Below is a small trained network, with its code and all its weights. Each question gives an input and a target symbol and asks what happens when units are switched off, that is, made to give their printed mean instead of their output.

import numpy as np


def w(rows, s, z=0):
    codes = np.array(rows[::2]) - 128.0
    scale = np.full(codes.shape[1], s)
    scale[-1] = z or s
    return codes * scale


def norm(h):
    return h / np.sqrt((h * h).mean(-1, keepdims=True) + 1e-5)


def f(y):
    return np.maximum(y, 0)


def softmax(a):
    e = np.exp(a - a.max(-1, keepdims=True))
    return e / e.sum(-1, keepdims=True)


def log_softmax(a):
    a = a - a.max(-1, keepdims=True)
    return a - np.log(np.exp(a).sum(-1, keepdims=True))


def net(x, mask):
    ids = ['αβδεζηλμξσω'.index(c) for c in x.split()]
    T = len(ids)
    res = E[ids] + P[:T]
    r = norm(res)
    for j in range(2):
        rows = slice(2 * j, 2 * j + 2)
        q, k, v = (r @ M[0][rows].T for M in (Q, K, V))
        z = softmax(np.where(np.tri(T) > 0, q @ k.T / 2**0.5, -1e9)) @ v
        o = O[0][rows]
        res = res + np.where(mask[j], z, o[:, -1]) @ o[:, :-1]
    y = f(norm(res) @ A[0][:, :-1].T + A[0][:, -1])
    res = res + np.where(mask[2:6], y, B[0][:, -1]) @ B[0][:, :-1]
    return log_softmax(norm(res)[-1] @ U[:, :-1].T + U[:, -1])


Q, K, V, O, A, B = {}, {}, {}, {}, {}, {}
E = w([
[69,87,99,107,137,149],'α',
[147,133,78,173,150,117],'β',
[96,103,122,88,82,80],'δ',
[133,178,88,165,208,94],'ε',
[251,139,133,74,192,39],'ζ',
[49,139,146,119,112,78],'η',
[120,142,65,214,68,76],'λ',
[146,153,167,119,110,65],'μ',
[120,87,196,138,149,164],'ξ',
[127,151,142,44,158,137],'σ',
[81,176,64,151,160,119],'ω',
],0.023)
P = w([
[135,52,125,166,254,55],'0',
[134,69,131,167,211,63],'1',
[146,89,130,152,203,77],'2',
[136,97,125,153,166,91],'3',
[127,103,127,152,136,100],'4',
[127,112,118,153,114,115],'5',
[120,124,119,154,98,124],'6',
[130,135,127,152,76,148],'7',
[125,139,125,160,63,150],'8',
[109,142,106,172,46,146],'9',
],0.0095)
Q[0] = w([
[171,142,128,221,122,224],'head 0',
[183,182,143,125,152,159],'head 0',
[199,118,137,247,115,133],'head 1',
[50,74,161,136,97,122],'head 1',
],0.013)
K[0] = w([
[103,33,85,134,174,75],'head 0',
[127,45,84,110,208,76],'head 0',
[195,4,137,138,153,32],'head 1',
[151,173,164,138,80,232],'head 1',
],0.011)
V[0] = w([
[88,133,18,147,112,196],'head 0',
[31,172,188,214,150,130],'head 0',
[158,69,254,60,126,199],'head 1',
[143,204,117,33,182,76],'head 1',
],0.0083)
O[0] = w([
[63,94,76,93,169,105,50],'head 0',
[2,151,167,177,167,181,107],'head 0',
[119,109,162,122,242,81,102],'head 1',
[118,197,116,83,137,174,254],'head 1',
],0.012,0.0058)
A[0] = w([
[85,175,11,179,126,101,190],'neuron 0',
[123,75,97,129,146,204,222],'neuron 1',
[133,131,150,35,182,177,72],'neuron 2',
[139,151,137,100,120,93,253],'neuron 3',
],0.011,0.0015)
B[0] = w([
[240,112,31,217,121,180,254],'neuron 0',
[196,189,214,33,109,100,164],'neuron 1',
[2,200,77,114,154,94,212],'neuron 2',
[32,127,141,125,159,173,190],'neuron 3',
],0.01,0.0079)
U = w([
[124,28,83,102,190,133,75],'α',
[173,118,52,221,178,119,179],'β',
[134,53,125,80,72,66,113],'δ',
[140,124,117,151,109,151,97],'ε',
[231,128,132,84,125,37,119],'ζ',
[52,127,170,202,114,190,88],'η',
[121,89,73,176,117,152,200],'λ',
[160,207,246,177,57,134,40],'μ',
[115,59,208,167,180,127,252],'ξ',
[52,201,101,100,188,116,130],'σ',
[112,145,113,106,60,180,105],'ω',
],0.011,0.0044)

Each question gives the input, a string of symbols that net reads in full, and the target symbol t.
The units are the heads (2 rows each of Q, K, V and O) and the neurons (one row each of A and B). Each row of codes is followed by its name. A weight is (code - 128) times the scale printed after its matrix; where a second scale follows, it is the last column's (O, A, B and U).
mask holds one flag per unit, heads first, then neurons. A switched-off unit (its flag False) gives its mean, the last column of its rows in O or B, instead of its output. The means were averaged over made-up inputs and are rounded, as every weight is.
A unit's drop is (log p(t) with every unit on - log p(t) with that unit switched off) / (log p(t) with every unit on - log p(t) with every unit switched off).
The circuit of an input: a set's keep is (log p(t) with only the set's units on - log p(t) with every unit switched off) / (log p(t) with every unit on - log p(t) with every unit switched off). Starting from all 6 units, units are removed one at a time, each time the one whose removal leaves the highest keep (on an exact tie, the one counted first), for as long as the keep stays at least 0.8.
units of the circuit, in order: the units of the circuit, biggest drop first
k most important neurons: the k neurons with the biggest drops, biggest first
which heads matter: for each layer, one digit per head in row order, 1 if its drop is at least 0.15 and else 0, layers parted by /
drop of u: that unit's drop, to one decimal
input β σ ε β σ α σ α μ η, target μ: units of the circuit, in order => (head 0)
input σ α ζ δ δ λ λ μ δ, target μ: 2 most important neurons => (neuron 0; neuron 2)
input δ ξ β δ, target ξ: units of the circuit, in order => (head 1; head 0)
input σ ε λ α δ α δ, target δ: which heads matter => 01
input σ η ζ ε η α α, target η: units of the circuit, in order => (head 0; head 1)
input σ ε σ ω ω σ δ σ η, target σ: which heads matter => 01
input β α σ ζ σ σ ξ η μ α, target μ: 2 most important neurons => (neuron 1; neuron 2)
input δ ζ δ, target ζ: which heads matter => 10
input λ σ ε σ δ δ δ α, target δ: 2 most important neurons => (neuron 1; neuron 0)
input σ α ξ α σ λ μ ζ η, target μ: 3 most important neurons => (neuron 2; neuron 3; neuron 0)
input σ α δ δ σ ω η σ ξ δ, target σ: 2 most important neurons => (neuron 3; neuron 0)
input σ σ λ ξ δ α, target ξ: 3 most important neurons => (neuron 2; neuron 1; neuron 0)
input β δ ω δ η, target η: drop of head 0 => 1.1
input ω σ η ξ β ξ μ α σ, target σ: most important neuron => (neuron 2)
input σ ω α, target ω: drop of head 1 => 1.1
input η ω δ, target ω: drop of head 1 => 1.8
